Below are the code and all the weights of a small trained network. Each question names an input and a target symbol and asks about switching units off, where a switched-off unit gives its printed mean instead of its output.

import numpy as np


def w(rows, s, z=0):
    codes = np.array(rows[::2]) - 128.0
    scale = np.full(codes.shape[1], s)
    scale[-1] = z or s
    return codes * scale


def f(y):
    return y / 2 * (1 + np.tanh(0.7978845608 * (y + 0.044715 * y**3)))


def softmax(a):
    e = np.exp(a - a.max(-1, keepdims=True))
    return e / e.sum(-1, keepdims=True)


def log_softmax(a):
    a = a - a.max(-1, keepdims=True)
    return a - np.log(np.exp(a).sum(-1, keepdims=True))


def net(x, mask):
    ids = ['αεηθλμξστψω'.index(c) for c in x.split()]
    T = len(ids)
    res = E[ids] + P[:T]
    u = 0
    for l in range(2):
        q, k, v = (res @ M[l].T for M in (Q, K, V))
        z = softmax(np.where(np.tri(T) > 0, q @ k.T / 4**0.5, -1e9)) @ v
        res = res + np.where(mask[u], z, O[l][:, -1]) @ O[l][:, :-1]
        u += 1
        y = f(res @ A[l][:, :-1].T + A[l][:, -1])
        res = res + np.where(mask[u : u + 12], y, B[l][:, -1]) @ B[l][:, :-1]
        u += 12
    return log_softmax(res[-1] @ U[:, :-1].T + U[:, -1])


Q, K, V, O, A, B = {}, {}, {}, {}, {}, {}
E = w([
[201,88,49,161,91,129,145,163],'α',
[89,166,35,169,141,14,188,224],'ε',
[208,68,46,162,96,142,151,143],'η',
[196,104,37,129,101,130,156,139],'θ',
[122,139,112,192,164,79,248,198],'λ',
[180,87,57,155,99,130,142,158],'μ',
[64,101,70,182,182,113,126,181],'ξ',
[66,116,73,160,154,51,79,160],'σ',
[118,125,116,142,34,177,89,175],'τ',
[200,185,107,153,141,201,55,169],'ψ',
[182,163,97,134,96,150,23,80],'ω',
],0.011)
P = w([
[213,102,91,159,107,65,100,222],'0',
[101,137,31,134,96,103,192,147],'1',
[137,107,122,41,214,152,118,131],'2',
[176,132,176,151,174,70,78,157],'3',
[44,185,61,139,144,113,136,126],'4',
[120,119,137,48,249,139,117,114],'5',
[141,99,136,176,180,38,92,121],'6',
],0.015)
Q[0] = w([
[162,82,142,132,138,133,82,125],'L0H0',
[186,52,164,119,145,102,115,198],'L0H0',
[78,121,21,180,100,83,59,177],'L0H0',
[130,145,68,66,255,165,101,150],'L0H0',
],0.057)
K[0] = w([
[71,130,103,103,113,98,159,180],'L0H0',
[74,39,134,102,156,143,178,243],'L0H0',
[49,165,202,61,99,213,34,125],'L0H0',
[20,145,192,159,254,62,118,120],'L0H0',
],0.051)
V[0] = w([
[108,130,206,200,125,254,203,250],'L0H0',
[231,206,94,144,124,183,150,92],'L0H0',
[110,139,159,23,41,66,85,122],'L0H0',
[105,1,85,181,122,157,46,33],'L0H0',
],0.012)
O[0] = w([
[98,163,144,254,209,193,131,101,85],'L0H0',
[191,253,162,68,131,144,103,79,4],'L0H0',
[108,120,150,116,94,82,89,23,20],'L0H0',
[203,16,97,109,43,180,138,85,39],'L0H0',
],0.0061,0.0026)
A[0] = w([
[155,107,155,148,95,160,175,81,60],'L0N0',
[198,114,175,95,177,180,182,45,27],'L0N1',
[65,141,129,183,74,144,200,20,103],'L0N2',
[87,129,199,122,78,172,148,88,53],'L0N3',
[165,121,149,145,178,87,111,88,12],'L0N4',
[206,86,182,137,152,164,164,41,83],'L0N5',
[82,92,124,80,66,123,166,85,26],'L0N6',
[164,146,185,102,146,119,90,79,43],'L0N7',
[68,130,152,159,105,144,167,20,42],'L0N8',
[121,146,147,67,162,132,163,3,63],'L0N9',
[95,161,122,32,109,123,165,79,39],'L0N10',
[119,183,182,120,124,144,153,104,60],'L0N11',
],0.018,0.011)
B[0] = w([
[250,127,72,145,108,193,110,75,107],'L0N0',
[120,125,89,211,112,121,72,50,138],'L0N1',
[89,147,83,138,111,100,54,120,254],'L0N2',
[175,132,110,130,93,175,115,169,116],'L0N3',
[140,127,114,102,126,122,130,189,152],'L0N4',
[71,142,108,138,135,122,122,197,126],'L0N5',
[136,148,138,115,203,104,105,120,169],'L0N6',
[123,134,104,168,184,180,145,178,126],'L0N7',
[180,89,123,86,108,129,197,176,132],'L0N8',
[159,146,91,89,201,113,136,172,128],'L0N9',
[193,89,66,127,85,95,171,65,172],'L0N10',
[110,140,106,126,110,124,100,146,118],'L0N11',
],0.021,0.0027)
Q[1] = w([
[174,142,168,164,136,90,123,97],'L1H0',
[141,179,254,142,115,222,98,105],'L1H0',
[88,156,69,88,132,122,159,149],'L1H0',
[93,100,62,106,205,139,139,170],'L1H0',
],0.067)
K[1] = w([
[60,126,74,152,92,123,176,143],'L1H0',
[22,80,81,107,212,140,198,1],'L1H0',
[192,89,182,123,175,99,95,131],'L1H0',
[174,113,167,126,210,206,131,111],'L1H0',
],0.055)
V[1] = w([
[184,163,187,120,131,97,174,140],'L1H0',
[113,70,149,105,191,115,150,129],'L1H0',
[98,136,94,97,14,97,138,144],'L1H0',
[82,255,63,180,83,123,37,86],'L1H0',
],0.0027)
O[1] = w([
[184,153,77,117,184,171,120,155,129],'L1H0',
[19,148,129,164,213,121,80,173,24],'L1H0',
[190,49,126,101,148,87,193,105,185],'L1H0',
[207,124,138,109,34,102,216,3,248],'L1H0',
],0.0019,0.0013)
A[1] = w([
[88,163,156,178,132,185,222,84,4],'L1N0',
[115,67,150,78,150,159,108,98,68],'L1N1',
[64,127,122,161,106,191,215,121,69],'L1N2',
[81,200,130,142,146,207,216,67,126],'L1N3',
[133,108,181,115,133,129,194,129,85],'L1N4',
[130,151,138,118,161,199,119,68,19],'L1N5',
[104,101,250,195,97,140,133,76,73],'L1N6',
[85,150,187,55,109,211,202,41,141],'L1N7',
[113,132,179,105,95,185,200,68,33],'L1N8',
[95,74,201,128,85,146,192,73,98],'L1N9',
[85,98,195,180,146,161,129,78,49],'L1N10',
[101,86,135,131,168,228,158,99,109],'L1N11',
],0.019,0.012)
B[1] = w([
[64,111,126,102,39,71,156,151,147],'L1N0',
[148,202,85,87,76,144,76,149,216],'L1N1',
[168,95,58,129,169,157,96,155,177],'L1N2',
[183,206,167,127,166,161,87,66,207],'L1N3',
[152,171,140,169,140,152,82,78,116],'L1N4',
[145,128,25,123,76,101,125,148,131],'L1N5',
[68,130,73,113,154,86,135,140,198],'L1N6',
[123,20,191,127,141,250,57,132,161],'L1N7',
[107,131,70,107,161,16,173,139,126],'L1N8',
[199,119,109,121,70,123,91,47,174],'L1N9',
[159,132,167,138,174,143,168,203,144],'L1N10',
[144,125,145,160,90,148,198,87,253],'L1N11',
],0.022,0.0034)
U = w([
[252,126,223,242,68,40,55,238,205],'α',
[54,85,182,35,245,115,135,110,253],'ε',
[39,139,101,184,108,118,72,79,147],'η',
[134,109,119,120,121,99,109,58,93],'θ',
[123,180,155,134,164,147,112,96,116],'λ',
[118,149,124,128,123,143,111,131,72],'μ',
[88,168,114,107,63,177,218,129,159],'ξ',
[118,174,94,57,114,149,109,155,71],'σ',
[116,117,154,110,130,160,92,111,116],'τ',
[146,168,110,158,106,135,110,131,44],'ψ',
[122,131,73,144,167,164,107,138,34],'ω',
],0.0041,0.0071)

Each question gives the input, a string of symbols that net reads in full, and the target symbol t.
The units are the heads (4 rows each of Q, K, V and O) and the neurons (one row each of A and B). Each row of codes is followed by its name. A weight is (code - 128) times the scale printed after its matrix; where a second scale follows, it is the last column's (O, A, B and U).
mask holds one flag per unit, layer by layer, with each layer's heads first. A switched-off unit (its flag False) gives its mean, the last column of its rows in O or B, instead of its output. The means were averaged over made-up inputs and are rounded, as every weight is.
A unit's drop is (log p(t) with every unit on - log p(t) with that unit switched off) / (log p(t) with every unit on - log p(t) with every unit switched off).
The circuit of an input: a set's keep is (log p(t) with only the set's units on - log p(t) with every unit switched off) / (log p(t) with every unit on - log p(t) with every unit switched off). Starting from the 12 units with the biggest drops (on a tie, the unit counted first), units are removed one at a time, each time the one whose removal leaves the highest keep (on an exact tie, the one counted first), for as long as the keep stays at least 0.8.
circuit, biggest first: the units of the circuit, biggest drop first
unit that matters most: the unit with the biggest drop
top k neurons: the k neurons with the biggest drops, biggest first
top k neurons in layer l: the k neurons of layer l with the biggest drops, biggest first
drop when u is switched off: that unit's drop, to one decimal
input ξ η ξ ω σ, target θ: circuit, biggest first : (L0H0, L0N10)
input τ ω λ τ ε, target η: circuit, biggest first : (L0H0, L0N2)
input λ τ σ ω μ, target θ: circuit, biggest first : (L0H0, L0N10)
input ψ ε ε τ ω, target θ: circuit, biggest first : (L0N10, L0H0)
input τ λ τ τ τ τ, target λ: circuit, biggest first : (L0H0, L1N3)
input η ξ τ ψ θ, target λ: circuit, biggest first : (L1N3, L0H0)
input σ ξ τ ξ η, target η: unit that matters most : L0N2
input τ ξ ε η ξ, target ω: circuit, biggest first : (L1N2, L0H0)
input ε τ η, target ε: circuit, biggest first : (L0H0, L1N1, L1N11)
input τ τ θ, target θ: top 2 neurons : (L0N10, L0N1)
input σ ξ ξ θ μ, target ω: circuit, biggest first : (L1N2, L0H0, L0N2)
input ξ ξ τ ξ τ ω, target ξ: top 2 neurons : (L1N11, L0N2)
input η ω ξ σ σ ω, target σ: circuit, biggest first : (L0H0, L1N1)
input ε η μ σ τ θ, target σ: top 2 neurons : (L1N1, L0N6)
input τ λ σ θ θ, target ε: circuit, biggest first : (L0H0, L0N6)
input σ ε τ ψ λ τ, target λ: circuit, biggest first : (L0H0, L1N3, L0N2)
input ξ ψ θ, target ξ: unit that matters most : L1N11
input τ σ τ ω τ θ, target σ: top 2 neurons in layer 1 : (L1N1, L1N11)
input σ ε τ ω λ ω τ, target ε: top 2 neurons in layer 1 : (L1N6, L1N10)
input η θ ε ξ σ μ, target σ: top 2 neurons : (L1N1, L0N6)
input ε τ ξ λ θ, target ω: drop when L1N2 is switched off : 0.9
input τ τ ξ θ τ η, target ξ: drop when L1N11 is switched off : 0.6
input τ ξ η τ α, target η: drop when L0N3 is switched off : 0.0
input σ τ μ τ, target ε: top neuron in layer 0 : (L0N10)
